Here is a tiny trained network, its code and every weight. The questions are about switching its units off for an input and a class, where a switched-off unit gives its printed mean instead of its output.

import numpy as np


def w(rows, s, z=0):
    codes = np.array(rows[::2]) - 128.0
    scale = np.full(codes.shape[1], s)
    scale[-1] = z or s
    return codes * scale


def norm(h):
    return h / np.sqrt((h * h).mean(-1, keepdims=True) + 1e-5)


def f(y):
    return np.maximum(y, 0)


def log_softmax(a):
    a = a - a.max(-1, keepdims=True)
    return a - np.log(np.exp(a).sum(-1, keepdims=True))


def net(x, mask):
    res = np.array(x, float).reshape(1, 2) / 4 @ E
    u = 0
    for l in range(2):
        y = f(norm(res) @ A[l][:, :-1].T + A[l][:, -1])
        res = res + np.where(mask[u : u + 9], y, B[l][:, -1]) @ B[l][:, :-1]
        u += 9
    return log_softmax(norm(res)[-1] @ U[:, :-1].T + U[:, -1])


A, B = {}, {}
E = w([
[129,142,53,117,168,93,213,252,148],'x0',
[128,147,58,190,102,83,173,133,161],'x1',
],0.0034)
A[0] = w([
[169,108,121,174,110,125,36,44,131,111],'L0N1',
[131,127,198,148,76,140,113,5,142,150],'L0N2',
[142,143,152,179,60,106,120,39,123,82],'L0N3',
[175,64,163,131,98,137,84,34,149,38],'L0N4',
[151,92,162,168,50,147,138,85,146,8],'L0N5',
[126,163,129,161,52,140,107,17,172,69],'L0N6',
[133,174,155,135,52,165,134,43,84,38],'L0N7',
[121,118,128,165,67,110,84,3,166,146],'L0N8',
[148,157,55,222,84,135,146,59,102,122],'L0N9',
],0.0042,0.0011)
B[0] = w([
[100,158,105,199,128,58,182,157,66,227],'L0N1',
[80,192,141,192,166,106,185,72,66,255],'L0N2',
[54,72,198,175,5,253,213,26,162,218],'L0N3',
[125,195,114,164,132,176,104,157,160,220],'L0N4',
[114,51,117,169,88,168,154,78,131,180],'L0N5',
[76,97,136,140,37,208,150,104,112,230],'L0N6',
[112,116,68,226,150,114,206,175,121,205],'L0N7',
[94,64,123,143,72,122,218,113,121,250],'L0N8',
[120,125,189,108,166,181,76,189,133,220],'L0N9',
],0.0044,0.0045)
A[1] = w([
[120,99,94,155,36,168,128,117,214,150],'L1N1',
[224,64,126,51,172,116,118,164,123,80],'L1N2',
[174,153,51,188,117,30,157,155,200,85],'L1N3',
[159,138,2,154,110,61,141,146,107,123],'L1N4',
[117,148,71,132,160,145,144,141,103,67],'L1N5',
[109,186,120,133,165,94,126,123,94,212],'L1N6',
[123,134,114,100,95,100,158,57,101,56],'L1N7',
[125,122,141,99,99,112,152,52,99,5],'L1N8',
[158,160,167,140,183,112,106,140,65,18],'L1N9',
],0.0063,0.0014)
B[1] = w([
[214,223,66,78,234,109,60,161,150,218],'L1N1',
[62,143,77,197,163,70,115,69,129,204],'L1N2',
[83,154,240,14,17,66,177,146,202,253],'L1N3',
[125,158,251,111,36,117,146,96,181,231],'L1N4',
[189,89,169,111,80,125,137,92,95,187],'L1N5',
[171,85,136,54,61,184,74,125,145,173],'L1N6',
[57,179,40,254,203,155,184,132,105,160],'L1N7',
[107,157,108,147,82,108,193,122,134,161],'L1N8',
[195,56,93,76,133,112,100,171,87,154],'L1N9',
],0.0047,0.005)
U = w([
[92,151,122,249,69,203,208,104,97,170],'0',
[207,209,69,125,170,189,94,185,215,113],'1',
[209,73,153,81,103,187,75,142,59,120],'2',
[122,148,207,73,35,60,188,170,218,174],'3',
[153,120,130,147,119,131,104,129,171,47],'4',
[104,90,37,134,207,55,103,147,99,165],'5',
[200,116,120,165,113,114,112,127,171,3],'6',
],0.012,0.0063)

Each question gives the input, the list of numbers given to net, and the class t.
The units are the neurons (one row each of A and B). Each row of codes is followed by its name. A weight is (code - 128) times the scale printed after its matrix; where a second scale follows, it is the last column's (A, B and U).
mask holds one flag per neuron, layer by layer. A switched-off neuron (its flag False) gives its mean, the last column of its row in B, instead of its output. The means were averaged over made-up inputs and are rounded, as every weight is.
A unit's drop is (log p(t) with every unit on - log p(t) with that unit switched off) / (log p(t) with every unit on - log p(t) with every unit switched off).
The circuit of an input: a set's keep is (log p(t) with only the set's units on - log p(t) with every unit switched off) / (log p(t) with every unit on - log p(t) with every unit switched off). Starting from the 12 units with the biggest drops (on a tie, the unit counted first), units are removed one at a time, each time the one whose removal leaves the highest keep (on an exact tie, the one counted first), for as long as the keep stays at least 0.8.
circuit, biggest first: the units of the circuit, biggest drop first
top k neurons: the k neurons with the biggest drops, biggest first
k most important neurons of layer l: the k neurons of layer l with the biggest drops, biggest first
drop when u is switched off: that unit's drop, to one decimal
input [4,-8], class 5: 2 most important neurons of layer 0 : (L0N2 L0N3)
input [-1,7], class 1: circuit, biggest first : (L1N1 L0N2 L0N9)
input [1,0], class 3: 3 most important neurons of layer 0 : (L0N9 L0N3 L0N6)
input [2,-7], class 5: top 3 neurons : (L0N3 L0N2 L1N2)
input [4,-6], class 5: top 4 neurons : (L0N2 L0N3 L1N2 L1N3)
input [6,-5], class 5: 2 most important neurons of layer 1 : (L1N3 L1N2)
input [0,-2], class 2: top 3 neurons : (L0N8 L0N3 L0N6)
input [7,-6], class 5: top 2 neurons : (L0N1 L0N7)
input [-1,-4], class 2: top 4 neurons : (L0N3 L0N6 L0N8 L1N6)
input [1,3], class 3: top 3 neurons : (L0N3 L0N6 L0N2)
input [8,-8], class 5: top 2 neurons : (L1N3 L1N2)
input [0,2], class 1: top 2 neurons : (L0N2 L1N1)
input [4,-5], class 5: top neuron : (L0N2)
input [6,-6], class 5: top 3 neurons : (L0N1 L0N2 L1N3)
input [2,-4], class 5: drop when L0N3 is switched off : 0.6
input [4,-7], class 5: drop when L0N3 is switched off : 0.2
input [1,-8], class 2: drop when L1N4 is switched off : -0.2
input [4,8], class 3: drop when L0N8 is switched off : 0.0
input [0,-5], class 2: 2 most important neurons of layer 0 : (L0N3 L0N8)
